Below is a small trained network, with its code and all its weights. Each question gives an input and a target symbol and asks what happens when units are switched off, that is, made to give their printed mean instead of their output.

import numpy as np


def w(rows, s, z=0):
    codes = np.array(rows[::2]) - 128.0
    scale = np.full(codes.shape[1], s)
    scale[-1] = z or s
    return codes * scale


def norm(h):
    return h / np.sqrt((h * h).mean(-1, keepdims=True) + 1e-5)


def f(y):
    return y / 2 * (1 + np.tanh(0.7978845608 * (y + 0.044715 * y**3)))


def softmax(a):
    e = np.exp(a - a.max(-1, keepdims=True))
    return e / e.sum(-1, keepdims=True)


def log_softmax(a):
    a = a - a.max(-1, keepdims=True)
    return a - np.log(np.exp(a).sum(-1, keepdims=True))


def net(x, mask):
    ids = ['βγδεζηλπστφψω'.index(c) for c in x.split()]
    T = len(ids)
    res = E[ids] + P[:T]
    u = 0
    for l in range(3):
        q, k, v = (norm(res) @ M[l].T for M in (Q, K, V))
        z = softmax(np.where(np.tri(T) > 0, q @ k.T / 2**0.5, -1e9)) @ v
        res = res + np.where(mask[u], z, O[l][:, -1]) @ O[l][:, :-1]
        u += 1
        y = f(norm(res) @ A[l][:, :-1].T + A[l][:, -1])
        res = res + np.where(mask[u : u + 4], y, B[l][:, -1]) @ B[l][:, :-1]
        u += 4
    return log_softmax(norm(res)[-1] @ U[:, :-1].T + U[:, -1])


Q, K, V, O, A, B = {}, {}, {}, {}, {}, {}
E = w([
[237,157,213,104],'β',
[126,205,115,103],'γ',
[179,203,184,125],'δ',
[162,98,200,75],'ε',
[161,75,159,167],'ζ',
[101,113,91,76],'η',
[89,114,125,176],'λ',
[163,98,109,188],'π',
[119,45,90,62],'σ',
[89,174,99,151],'τ',
[142,112,175,28],'φ',
[75,73,205,72],'ψ',
[96,151,253,90],'ω',
],0.007)
P = w([
[62,203,69,57],'0',
[233,117,149,218],'1',
[96,199,84,85],'2',
[231,113,110,229],'3',
[97,190,84,95],'4',
[218,107,80,220],'5',
[96,175,90,101],'6',
[242,119,91,238],'7',
[89,175,87,106],'8',
[254,122,99,254],'9',
[79,180,91,110],'10',
[244,121,68,236],'11',
],0.0026)
Q[0] = w([
[117,209,32,253],'0.h0',
[44,177,214,149],'0.h0',
],0.0046)
K[0] = w([
[36,221,1,177],'0.h0',
[26,203,215,210],'0.h0',
],0.0047)
V[0] = w([
[196,118,166,93],'0.h0',
[56,130,251,134],'0.h0',
],0.0026)
O[0] = w([
[37,213,75,131,5],'0.h0',
[165,206,130,4,213],'0.h0',
],0.0039,0.00013)
A[0] = w([
[227,80,194,216,170],'0.n0',
[238,175,101,132,253],'0.n1',
[183,163,166,46,156],'0.n2',
[2,151,179,178,107],'0.n3',
],0.0062,0.0021)
B[0] = w([
[4,136,23,104,238],'0.n0',
[157,5,125,117,253],'0.n1',
[209,127,94,199,208],'0.n2',
[158,96,113,215,158],'0.n3',
],0.0041,0.0038)
Q[1] = w([
[112,253,167,89],'1.h0',
[89,150,149,109],'1.h0',
],0.0058)
K[1] = w([
[212,102,1,100],'1.h0',
[206,145,113,144],'1.h0',
],0.005)
V[1] = w([
[162,10,208,138],'1.h0',
[77,120,253,212],'1.h0',
],0.0029)
O[1] = w([
[137,79,200,103,3],'1.h0',
[31,45,254,233,22],'1.h0',
],0.0077,0.00064)
A[1] = w([
[100,131,78,242,97],'1.n0',
[83,214,164,2,2],'1.n1',
[47,174,236,44,85],'1.n2',
[52,120,102,95,243],'1.n3',
],0.005,0.00084)
B[1] = w([
[221,40,175,46,252],'1.n0',
[47,151,80,111,136],'1.n1',
[19,129,1,46,128],'1.n2',
[216,250,100,166,157],'1.n3',
],0.0041,0.0022)
Q[2] = w([
[154,33,197,112],'2.h0',
[82,220,195,1],'2.h0',
],0.0033)
K[2] = w([
[3,61,145,141],'2.h0',
[204,209,23,103],'2.h0',
],0.0039)
V[2] = w([
[138,192,86,31],'2.h0',
[223,26,251,121],'2.h0',
],0.0025)
O[2] = w([
[120,74,253,121,255],'2.h0',
[174,193,118,117,76],'2.h0',
],0.0051,0.00083)
A[2] = w([
[61,140,198,105,12],'2.n0',
[59,255,234,127,149],'2.n1',
[254,156,226,198,145],'2.n2',
[51,128,135,150,252],'2.n3',
],0.0043,0.0033)
B[2] = w([
[253,204,33,115,89],'2.n0',
[155,20,126,235,141],'2.n1',
[43,180,124,141,251],'2.n2',
[131,159,239,157,173],'2.n3',
],0.0044,0.0029)
U = w([
[41,133,68,114,43],'β',
[92,163,74,75,3],'γ',
[179,217,175,154,136],'δ',
[156,142,187,50,138],'ε',
[146,151,80,110,36],'ζ',
[111,112,89,56,66],'η',
[83,199,79,213,186],'λ',
[66,102,109,90,141],'π',
[138,115,116,59,72],'σ',
[190,56,9,191,154],'τ',
[224,138,152,99,144],'φ',
[40,96,237,128,254],'ψ',
[131,53,255,242,144],'ω',
],0.0079,0.0028)

Each question gives the input, a string of symbols that net reads in full, and the target symbol t.
The units are the heads (2 rows each of Q, K, V and O) and the neurons (one row each of A and B). Each row of codes is followed by its name. A weight is (code - 128) times the scale printed after its matrix; where a second scale follows, it is the last column's (O, A, B and U).
mask holds one flag per unit, layer by layer, with each layer's heads first. A switched-off unit (its flag False) gives its mean, the last column of its rows in O or B, instead of its output. The means were averaged over made-up inputs and are rounded, as every weight is.
A unit's drop is (log p(t) with every unit on - log p(t) with that unit switched off) / (log p(t) with every unit on - log p(t) with every unit switched off).
The circuit of an input: a set's keep is (log p(t) with only the set's units on - log p(t) with every unit switched off) / (log p(t) with every unit on - log p(t) with every unit switched off). Starting from the 12 units with the biggest drops (on a tie, the unit counted first), units are removed one at a time, each time the one whose removal leaves the highest keep (on an exact tie, the one counted first), for as long as the keep stays at least 0.8.
units of the circuit, in order: the units of the circuit, biggest drop first
unit that matters most: the unit with the biggest drop
top k neurons in layer l: the k neurons of layer l with the biggest drops, biggest first
drop when u is switched off: that unit's drop, to one decimal
input τ τ δ δ, target τ: units of the circuit, in order	0.n0, 0.n1
input ε τ ε δ τ τ δ ε, target τ: units of the circuit, in order	0.n2, 0.n0
input ω τ τ γ, target τ: unit that matters most	0.n1
input β δ ω β, target ω: top 2 neurons in layer 0	0.n1, 0.n0
input τ β β β τ ω ε δ, target ω: top 2 neurons in layer 1	1.n2, 1.n3
input ε σ η δ τ τ λ τ τ ε, target τ: top 3 neurons in layer 0	0.n0, 0.n2, 0.n1
input ψ β ω β, target ω: top 2 neurons in layer 2	2.n2, 2.n0
input τ ε ω τ τ ω ω ω τ, target ψ: top 2 neurons in layer 1	1.n0, 1.n2
input β τ σ γ δ τ τ τ ω γ, target ω: top 2 neurons in layer 0	0.n1, 0.n3
input φ ψ β τ σ τ τ δ, target τ: top 2 neurons in layer 2	2.n3, 2.n2
input γ η λ, target ω: top 3 neurons in layer 0	0.n3, 0.n0, 0.n2
input ψ γ σ σ ω η ζ ω δ δ, target ω: top 2 neurons in layer 0	0.n1, 0.n0
input ζ γ τ τ τ δ π β, target τ: top 2 neurons in layer 0	0.n0, 0.n1
input ζ η τ δ τ δ τ π ω η λ, target ω: unit that matters most	0.n3
input ε δ λ τ ω δ σ ω τ ε ω τ, target ω: drop when 2.h0 is switched off	0.0
input δ ζ δ ω τ τ, target ω: drop when 0.n0 is switched off	0.2
input τ ε π τ ω τ τ ω ζ η, target ω: drop when 0.n0 is switched off	0.3
